Below are the code and all the weights of a small trained network. Each question names an input and a target symbol and asks about switching units off, where a switched-off unit gives its printed mean instead of its output.

import numpy as np


def w(rows, s, z=0):
    codes = np.array(rows[::2]) - 128.0
    scale = np.full(codes.shape[1], s)
    scale[-1] = z or s
    return codes * scale


def norm(h):
    return h / np.sqrt((h * h).mean(-1, keepdims=True) + 1e-5)


def f(y):
    return y / 2 * (1 + np.tanh(0.7978845608 * (y + 0.044715 * y**3)))


def softmax(a):
    e = np.exp(a - a.max(-1, keepdims=True))
    return e / e.sum(-1, keepdims=True)


def log_softmax(a):
    a = a - a.max(-1, keepdims=True)
    return a - np.log(np.exp(a).sum(-1, keepdims=True))


def net(x, mask):
    ids = ['ΓΘΛαβδζημξπστφψω'.index(c) for c in x.split()]
    T = len(ids)
    res = E[ids] + P[:T]
    u = 0
    for l in range(3):
        q, k, v = (norm(res) @ M[l].T for M in (Q, K, V))
        z = softmax(np.where(np.tri(T) > 0, q @ k.T / 2**0.5, -1e9)) @ v
        res = res + np.where(mask[u], z, O[l][:, -1]) @ O[l][:, :-1]
        u += 1
        y = f(norm(res) @ A[l][:, :-1].T + A[l][:, -1])
        res = res + np.where(mask[u : u + 8], y, B[l][:, -1]) @ B[l][:, :-1]
        u += 8
    return log_softmax(norm(res)[-1] @ U[:, :-1].T + U[:, -1])


Q, K, V, O, A, B = {}, {}, {}, {}, {}, {}
E = w([
[72,94,158,119,131,202,125,93],'Γ',
[109,105,72,72,171,145,141,87],'Θ',
[62,163,178,150,145,117,54,120],'Λ',
[66,145,110,25,184,127,136,148],'α',
[158,130,28,137,112,166,125,131],'β',
[174,172,127,228,164,189,36,152],'δ',
[82,86,100,160,119,175,63,126],'ζ',
[44,150,204,144,140,162,121,130],'η',
[108,111,89,112,112,168,107,120],'μ',
[100,152,109,145,188,192,30,200],'ξ',
[244,139,159,181,95,169,182,76],'π',
[2,69,184,74,204,125,129,157],'σ',
[145,180,108,213,111,169,93,149],'τ',
[149,115,113,92,175,212,198,128],'φ',
[123,158,119,102,171,125,200,115],'ψ',
[98,164,95,165,115,144,64,151],'ω',
],0.0079)
P = w([
[123,202,93,125,110,95,84,117],'0',
[68,107,64,167,126,116,196,157],'1',
[76,108,252,134,177,212,211,48],'2',
[148,119,161,108,95,129,134,144],'3',
[69,104,53,162,123,121,181,161],'4',
[96,114,151,147,173,204,143,36],'5',
[144,126,155,109,97,128,128,143],'6',
[71,108,50,160,123,119,172,162],'7',
[118,97,127,147,208,141,113,72],'8',
[141,131,152,107,96,128,124,141],'9',
[72,104,48,161,122,120,172,165],'10',
[112,89,98,119,237,110,106,72],'11',
[142,136,148,106,97,128,122,140],'12',
],0.011)
Q[0] = w([
[85,142,125,196,194,176,161,140],'L0H0',
[192,110,255,151,151,87,127,92],'L0H0',
],0.0077)
K[0] = w([
[95,254,67,238,227,49,131,5],'L0H0',
[108,26,251,214,221,188,243,170],'L0H0',
],0.0045)
V[0] = w([
[76,122,58,126,90,116,97,35],'L0H0',
[218,143,116,2,61,75,17,122],'L0H0',
],0.0038)
O[0] = w([
[200,3,225,152,70,109,173,158,250],'L0H0',
[216,104,142,155,188,70,106,153,104],'L0H0',
],0.0052,0.0025)
A[0] = w([
[144,105,124,254,119,127,157,132,134],'L0N0',
[129,147,144,154,143,72,89,207,161],'L0N1',
[198,161,144,49,111,11,142,80,152],'L0N2',
[163,125,125,131,217,54,239,149,219],'L0N3',
[120,128,192,113,194,201,94,4,249],'L0N4',
[48,69,183,142,158,126,107,156,133],'L0N5',
[210,172,208,88,109,203,126,178,170],'L0N6',
[169,85,107,143,123,101,96,115,151],'L0N7',
],0.0065,0.0018)
B[0] = w([
[95,117,82,2,140,123,125,109,184],'L0N0',
[108,38,121,129,130,140,181,182,147],'L0N1',
[123,149,119,105,198,43,183,116,142],'L0N2',
[145,112,98,126,62,178,66,102,187],'L0N3',
[163,58,181,23,135,115,121,59,254],'L0N4',
[204,147,47,98,85,117,84,78,198],'L0N5',
[66,166,169,73,177,141,153,204,174],'L0N6',
[177,93,221,89,86,168,71,71,140],'L0N7',
],0.0059,0.0058)
Q[1] = w([
[108,148,130,52,133,127,128,89],'L1H0',
[68,44,2,157,114,141,186,116],'L1H0',
],0.009)
K[1] = w([
[126,132,218,35,164,156,177,29],'L1H0',
[210,254,71,196,136,75,100,103],'L1H0',
],0.0056)
V[1] = w([
[45,61,48,118,54,96,132,245],'L1H0',
[82,124,112,253,133,96,116,116],'L1H0',
],0.0038)
O[1] = w([
[54,61,138,137,68,122,197,97,56],'L1H0',
[127,131,113,2,121,82,92,46,4],'L1H0',
],0.0072,0.0037)
A[1] = w([
[183,196,119,138,148,123,203,99,56],'L1N0',
[93,64,112,167,111,128,161,154,214],'L1N1',
[140,137,147,91,151,194,103,163,84],'L1N2',
[138,109,84,195,67,142,113,128,124],'L1N3',
[155,121,190,152,130,189,149,37,4],'L1N4',
[144,144,65,105,117,165,168,103,74],'L1N5',
[162,105,174,118,215,150,88,2,37],'L1N6',
[134,110,90,149,115,99,90,102,152],'L1N7',
],0.0088,0.0026)
B[1] = w([
[92,159,89,45,69,144,129,87,128],'L1N0',
[157,184,182,80,140,120,165,71,192],'L1N1',
[63,86,145,93,132,182,173,120,194],'L1N2',
[134,83,222,158,110,131,155,149,168],'L1N3',
[19,104,116,189,230,159,91,153,185],'L1N4',
[51,134,128,134,199,44,45,191,151],'L1N5',
[83,68,92,206,223,198,184,3,254],'L1N6',
[121,152,112,159,116,185,165,214,150],'L1N7',
],0.0064,0.0075)
Q[2] = w([
[140,22,17,194,2,71,226,168],'L2H0',
[43,150,4,186,144,127,211,173],'L2H0',
],0.0063)
K[2] = w([
[237,195,135,140,37,1,90,132],'L2H0',
[138,179,91,110,125,49,137,105],'L2H0',
],0.0089)
V[2] = w([
[220,206,121,121,53,176,86,153],'L2H0',
[134,163,231,75,183,39,3,61],'L2H0',
],0.0046)
O[2] = w([
[90,134,151,78,141,254,195,192,3],'L2H0',
[115,157,214,142,104,132,47,110,98],'L2H0',
],0.0086,0.0044)
A[2] = w([
[59,63,64,195,119,51,151,21,42],'L2N0',
[116,243,196,138,91,237,148,160,30],'L2N1',
[135,94,13,168,153,113,220,132,16],'L2N2',
[69,126,203,131,78,194,184,162,58],'L2N3',
[79,97,66,182,81,173,133,118,176],'L2N4',
[52,80,76,232,139,202,187,70,100],'L2N5',
[116,149,43,117,150,101,203,2,2],'L2N6',
[146,175,136,81,86,186,193,230,70],'L2N7',
],0.0063,0.0023)
B[2] = w([
[168,111,154,129,225,161,130,140,243],'L2N0',
[191,154,155,101,138,137,152,147,157],'L2N1',
[170,208,125,108,100,122,87,108,167],'L2N2',
[99,167,86,138,138,138,116,107,185],'L2N3',
[118,155,248,116,161,114,116,126,171],'L2N4',
[122,202,151,165,148,76,124,73,254],'L2N5',
[98,108,85,143,69,255,55,102,199],'L2N6',
[128,84,100,189,109,100,94,91,195],'L2N7',
],0.0091,0.0059)
U = w([
[77,137,195,171,202,135,133,69,146],'Γ',
[195,95,60,127,171,171,67,59,146],'Θ',
[144,128,159,145,71,59,6,95,41],'Λ',
[135,161,73,81,202,35,111,166,155],'α',
[235,66,39,163,91,101,133,144,172],'β',
[166,158,156,159,158,217,93,233,80],'δ',
[154,67,191,171,27,200,120,132,115],'ζ',
[75,202,204,82,90,162,107,143,180],'η',
[201,75,240,153,168,75,150,185,93],'μ',
[35,73,82,173,128,122,76,197,8],'ξ',
[254,167,158,79,115,126,213,81,169],'π',
[128,52,149,6,108,148,134,113,94],'σ',
[139,219,112,234,104,88,136,144,173],'τ',
[133,127,82,102,154,198,253,181,141],'φ',
[91,166,28,83,60,147,108,90,166],'ψ',
[87,102,137,144,59,56,217,77,174],'ω',
],0.0086,0.0018)

Each question gives the input, a string of symbols that net reads in full, and the target symbol t.
The units are the heads (2 rows each of Q, K, V and O) and the neurons (one row each of A and B). Each row of codes is followed by its name. A weight is (code - 128) times the scale printed after its matrix; where a second scale follows, it is the last column's (O, A, B and U).
mask holds one flag per unit, layer by layer, with each layer's heads first. A switched-off unit (its flag False) gives its mean, the last column of its rows in O or B, instead of its output. The means were averaged over made-up inputs and are rounded, as every weight is.
A unit's drop is (log p(t) with every unit on - log p(t) with that unit switched off) / (log p(t) with every unit on - log p(t) with every unit switched off).
The circuit of an input: a set's keep is (log p(t) with only the set's units on - log p(t) with every unit switched off) / (log p(t) with every unit on - log p(t) with every unit switched off). Starting from the 12 units with the biggest drops (on a tie, the unit counted first), units are removed one at a time, each time the one whose removal leaves the highest keep (on an exact tie, the one counted first), for as long as the keep stays at least 0.8.
units of the circuit, in order: the units of the circuit, biggest drop first
k most important neurons: the k neurons with the biggest drops, biggest first
k most important neurons of layer l: the k neurons of layer l with the biggest drops, biggest first
input δ μ Λ Θ π, target α: units of the circuit, in order => L1N5, L0N0, L1N6
input φ δ Θ τ α, target τ: 2 most important neurons of layer 2 => L2N7, L2N0
input ξ α π μ α, target Θ: units of the circuit, in order => L2N0, L2N6, L2H0, L2N2
input ζ ξ δ δ δ ξ α π, target ω: 3 most important neurons of layer 1 => L1N6, L1N4, L1N3
input μ φ δ π π τ Λ π η τ α, target ζ: 3 most important neurons => L1N6, L0N3, L0N4
input ψ ζ α ζ ω ξ η τ Λ σ τ, target ξ: 2 most important neurons of layer 0 => L0N0, L0N2
input η μ ψ τ, target τ: units of the circuit, in order => L1N6, L0N4, L2N0, L2H0
input δ ζ Θ Θ η, target α: 2 most important neurons => L1N5, L0N5
input ζ ψ φ ψ ξ δ ξ α η Γ α, target ω: 3 most important neurons => L1N6, L0N4, L0N3
input α ξ ω σ, target σ: 4 most important neurons => L1N6, L1N2, L1N4, L0N4
input π α π π ψ, target δ: 2 most important neurons => L1N6, L0N3
input ψ Θ π β, target β: 3 most important neurons => L1N6, L0N4, L1N1
input β μ ζ α ω π ω μ μ η δ Γ ξ, target ξ: 2 most important neurons of layer 2 => L2N5, L2N7
input μ α ψ ψ β, target ζ: 2 most important neurons of layer 0 => L0N7, L0N4
input ω Θ τ ξ β φ Θ β, target σ: most important neuron => L1N6
input ψ μ τ τ ξ π Γ Λ, target ξ: 2 most important neurons of layer 0 => L0N0, L0N5
input ζ ξ ψ μ δ π Θ Γ, target ω: 3 most important neurons of layer 0 => L0N4, L0N6, L0N1
input α ξ σ π η τ α β φ α Γ Θ φ, target φ: most important neuron => L0N6
input ζ ψ α ζ π ω β ζ, target ω: 2 most important neurons of layer 0 => L0N1, L0N4
input σ Θ ω ψ φ σ τ ζ τ ζ α ω ξ, target ξ: most important neuron => L1N6
input π ζ Λ ζ ζ Λ ω β, target δ: 3 most important neurons => L1N6, L0N4, L2N1
input δ β Γ Θ μ β ξ σ, target α: 3 most important neurons of layer 0 => L0N5, L0N3, L0N1
input δ α ω φ α β ζ Γ τ Θ μ δ ω, target ω: 2 most important neurons of layer 1 => L1N6, L1N1
input α β σ β α ξ α Θ φ Γ π, target μ: 4 most important neurons of layer 1 => L1N5, L1N6, L1N2, L1N3
input ξ β τ ψ, target ψ: 2 most important neurons of layer 1 => L1N6, L1N0
